Here is a tiny trained network, its code and every weight. The questions are about switching its units off for an input and a target symbol, where a switched-off unit gives its printed mean instead of its output.

import numpy as np


def w(rows, s, z=0):
    codes = np.array(rows[::2]) - 128.0
    scale = np.full(codes.shape[1], s)
    scale[-1] = z or s
    return codes * scale


def softmax(a):
    e = np.exp(a - a.max(-1, keepdims=True))
    return e / e.sum(-1, keepdims=True)


def log_softmax(a):
    a = a - a.max(-1, keepdims=True)
    return a - np.log(np.exp(a).sum(-1, keepdims=True))


def net(x, mask):
    ids = ['βδξσφψ'.index(c) for c in x.split()]
    T = len(ids)
    res = E[ids] + P[:T]
    u = 0
    for l in range(3):
        r = res
        for j in range(3):
            rows = slice(2 * j, 2 * j + 2)
            q, k, v = (r @ M[l][rows].T for M in (Q, K, V))
            z = softmax(np.where(np.tri(T) > 0, q @ k.T / 2**0.5, -1e9)) @ v
            o = O[l][rows]
            res = res + np.where(mask[u + j], z, o[:, -1]) @ o[:, :-1]
        u += 3
    return log_softmax(res[-1] @ U[:, :-1].T + U[:, -1])


Q, K, V, O = {}, {}, {}, {}
E = w([
[105,188,97,169,129,101,36,163,142,109],'β',
[68,114,132,69,145,30,50,134,137,106],'δ',
[117,196,106,27,151,126,67,154,145,70],'ξ',
[125,205,171,104,60,166,122,157,1,125],'σ',
[82,223,79,125,116,35,196,193,51,147],'φ',
[154,54,118,194,215,202,151,132,30,100],'ψ',
],0.011)
P = w([
[26,186,166,112,97,200,140,13,234,205],'0',
[197,179,3,128,163,85,102,66,70,72],'1',
[181,166,32,141,164,97,118,106,86,47],'2',
[160,141,50,182,112,110,130,144,65,16],'3',
[137,117,44,160,123,118,117,168,60,24],'4',
[126,115,67,151,139,118,113,178,67,31],'5',
[113,99,73,138,155,110,102,191,67,50],'6',
[117,112,104,121,165,129,103,203,78,54],'7',
[115,114,127,77,185,136,100,207,81,73],'8',
[108,115,154,58,205,130,106,212,80,81],'9',
[106,131,194,32,214,129,123,222,87,77],'10',
[104,115,212,52,220,116,110,226,93,76],'11',
[124,69,208,102,216,85,65,249,95,83],'12',
],0.0056)
Q[0] = w([
[134,72,151,140,70,174,140,52,201,211],'L0H0',
[102,133,118,109,236,100,124,234,2,63],'L0H0',
[46,131,160,143,89,125,83,180,120,122],'L0H1',
[149,121,132,124,220,151,137,142,115,140],'L0H1',
[176,156,155,133,43,117,159,10,242,179],'L0H2',
[175,141,89,108,97,136,121,68,183,145],'L0H2',
],0.0049)
K[0] = w([
[179,31,97,164,239,56,143,112,46,109],'L0H0',
[26,254,164,145,40,197,138,69,201,194],'L0H0',
[170,194,83,64,132,151,63,237,180,82],'L0H1',
[135,70,183,134,174,173,154,130,132,107],'L0H1',
[121,206,117,109,56,47,46,192,185,134],'L0H2',
[114,146,135,83,62,96,91,156,151,94],'L0H2',
],0.0049)
V[0] = w([
[128,175,72,129,85,112,165,190,74,124],'L0H0',
[134,113,67,111,175,42,171,168,55,145],'L0H0',
[105,204,133,66,142,160,126,69,139,150],'L0H1',
[134,154,54,73,178,131,59,217,107,2],'L0H1',
[192,3,104,157,203,184,163,128,89,88],'L0H2',
[169,78,144,77,136,155,151,61,112,116],'L0H2',
],0.0064)
O[0] = w([
[180,160,89,120,162,177,162,199,98,181,138],'L0H0',
[187,136,50,104,176,87,165,166,187,161,100],'L0H0',
[146,146,102,55,119,120,144,72,76,44,153],'L0H1',
[172,203,227,95,231,69,145,191,84,42,253],'L0H1',
[66,112,214,254,235,184,234,129,172,158,156],'L0H2',
[60,146,193,111,74,127,240,151,165,132,122],'L0H2',
],0.006,0.011)
Q[1] = w([
[202,173,119,81,166,78,24,207,98,50],'L1H0',
[165,145,138,123,99,78,142,108,93,177],'L1H0',
[136,88,199,169,177,222,174,118,201,153],'L1H1',
[97,132,70,139,109,132,75,89,127,158],'L1H1',
[73,106,111,125,97,132,131,153,182,203],'L1H2',
[186,103,78,170,98,162,184,3,133,180],'L1H2',
],0.006)
K[1] = w([
[22,223,170,94,102,115,149,155,171,215],'L1H0',
[114,103,89,127,94,139,81,49,150,133],'L1H0',
[174,67,147,237,253,144,216,191,64,125],'L1H1',
[142,194,146,118,103,106,121,216,120,110],'L1H1',
[155,136,164,127,140,101,141,174,71,148],'L1H2',
[163,164,139,106,103,60,98,188,113,121],'L1H2',
],0.0065)
V[1] = w([
[154,73,18,121,68,120,36,58,173,169],'L1H0',
[215,112,143,175,181,225,52,78,87,81],'L1H0',
[75,101,253,92,100,152,122,71,142,127],'L1H1',
[155,170,82,74,132,52,77,82,169,76],'L1H1',
[67,59,162,188,161,43,75,91,197,155],'L1H2',
[133,92,164,199,198,181,217,164,141,137],'L1H2',
],0.0053)
O[1] = w([
[227,80,103,120,105,252,98,85,144,39,2],'L1H0',
[97,149,234,244,75,105,42,97,86,87,155],'L1H0',
[15,82,231,12,79,158,226,122,142,65,155],'L1H1',
[113,215,76,23,78,43,104,161,118,90,202],'L1H1',
[211,123,132,65,2,143,138,245,130,84,71],'L1H2',
[118,196,187,162,72,72,92,148,247,195,146],'L1H2',
],0.0053,0.0078)
Q[2] = w([
[139,111,111,169,75,195,148,37,122,131],'L2H0',
[164,2,88,129,176,200,170,80,42,82],'L2H0',
[68,164,135,89,221,99,126,211,124,89],'L2H1',
[180,130,158,104,97,120,30,143,109,32],'L2H1',
[138,68,104,117,40,177,158,29,237,198],'L2H2',
[102,111,179,167,122,147,120,128,208,185],'L2H2',
],0.0051)
K[2] = w([
[48,121,70,137,98,123,155,80,103,132],'L2H0',
[105,138,2,116,102,140,95,49,123,60],'L2H0',
[83,142,119,103,137,133,61,98,134,158],'L2H1',
[81,137,179,166,126,102,117,110,198,155],'L2H1',
[187,172,82,121,153,51,113,206,52,63],'L2H2',
[154,159,73,71,42,127,78,154,127,89],'L2H2',
],0.0063)
V[2] = w([
[116,70,151,161,181,182,144,73,93,141],'L2H0',
[124,104,79,113,253,92,107,116,245,133],'L2H0',
[122,87,114,87,137,143,149,106,81,84],'L2H1',
[64,188,186,147,187,70,114,96,119,144],'L2H1',
[69,51,160,72,136,145,218,98,120,121],'L2H2',
[150,23,115,173,123,228,119,111,102,137],'L2H2',
],0.0072)
O[2] = w([
[112,78,133,24,230,102,213,11,72,168,100],'L2H0',
[128,149,15,238,189,176,159,105,231,35,120],'L2H0',
[98,105,106,48,95,130,204,120,110,188,249],'L2H1',
[52,162,144,173,133,160,99,75,125,86,161],'L2H1',
[94,19,33,117,95,186,244,111,195,98,194],'L2H2',
[248,36,255,85,192,91,192,116,161,134,131],'L2H2',
],0.0056,0.014)
U = w([
[13,157,88,163,106,158,101,100,109,95,150],'β',
[146,139,182,175,119,174,120,120,209,3,96],'δ',
[183,168,75,154,193,155,94,107,131,180,105],'ξ',
[153,85,140,93,224,126,200,29,137,140,255],'σ',
[179,140,245,101,106,87,35,151,87,177,27],'φ',
[172,77,70,97,52,110,195,241,206,181,94],'ψ',
],0.0042,0.00063)

Each question gives the input, a string of symbols that net reads in full, and the target symbol t.
The units are the heads (2 rows each of Q, K, V and O). Each row of codes is followed by its name. A weight is (code - 128) times the scale printed after its matrix; where a second scale follows, it is the last column's (O and U).
mask holds one flag per head, layer by layer. A switched-off head (its flag False) gives its mean, the last column of its rows in O, instead of its output. The means were averaged over made-up inputs and are rounded, as every weight is.
A unit's drop is (log p(t) with every unit on - log p(t) with that unit switched off) / (log p(t) with every unit on - log p(t) with every unit switched off).
The circuit of an input: a set's keep is (log p(t) with only the set's units on - log p(t) with every unit switched off) / (log p(t) with every unit on - log p(t) with every unit switched off). Starting from all 9 units, units are removed one at a time, each time the one whose removal leaves the highest keep (on an exact tie, the one counted first), for as long as the keep stays at least 0.8.
units of the circuit, in order: the units of the circuit, biggest drop first
unit that matters most: the unit with the biggest drop
which heads matter: for each layer, one digit per head in row order, 1 if its drop is at least 0.15 and else 0, layers parted by /
input ψ β ξ ξ β ψ δ, target δ: units of the circuit, in order	[L1H2; L2H1; L0H2]
input ξ ψ ψ, target β: which heads matter	011 / 010 / 001
input ψ ξ ξ σ ξ β ξ β ξ ψ β ξ σ, target δ: units of the circuit, in order	[L2H1; L0H2]
input δ β σ β δ φ ψ ξ ψ β β, target ψ: which heads matter	111 / 101 / 010
input δ ξ ψ φ, target σ: which heads matter	001 / 010 / 100
input β β ψ β, target σ: units of the circuit, in order	[L1H1; L2H0; L0H2]
input ψ β δ δ ξ ψ ξ ξ β σ, target δ: units of the circuit, in order	[L1H2; L2H1; L0H2]
input δ δ φ, target ψ: unit that matters most	L1H0
input φ β δ ξ, target ξ: which heads matter	111 / 110 / 001
input ξ ξ φ ξ ψ ξ β ξ δ, target δ: units of the circuit, in order	[L1H2; L0H2; L2H1; L2H0]
input δ ψ ξ ξ σ β φ ξ ξ ψ, target ψ: which heads matter	111 / 101 / 110
input β ξ δ ξ δ, target φ: units of the circuit, in order	[L0H2; L2H2; L1H0; L0H1]
input ξ ξ ξ ξ φ φ β φ δ δ δ β, target β: which heads matter	000 / 010 / 001
input δ ψ δ ξ δ β ξ ξ φ δ, target ψ: unit that matters most	L0H1
input β ξ ξ ξ ξ ξ β φ ξ ξ ψ ξ β, target σ: units of the circuit, in order	[L1H1; L0H2; L2H0]
input β δ β ξ ξ ξ ξ ξ ξ ψ σ ψ, target φ: units of the circuit, in order	[L1H0; L2H2; L0H1; L0H2]
input φ ξ ψ ψ, target ξ: units of the circuit, in order	[L1H1; L0H0]
input β ξ ξ δ δ φ ξ ξ ξ ψ δ σ, target σ: which heads matter	011 / 010 / 101
input σ ξ φ ψ ξ ξ β, target δ: which heads matter	011 / 001 / 111
input β ξ ξ φ ξ ξ, target φ: units of the circuit, in order	[L0H2; L2H2; L0H1; L1H0]
input δ β ξ ψ ψ, target ψ: unit that matters most	L1H2
input β δ δ, target φ: which heads matter	011 / 110 / 101
input β β ψ β ξ σ ψ, target φ: which heads matter	011 / 100 / 101
input β δ ψ ξ β ψ σ φ, target φ: which heads matter	011 / 101 / 001
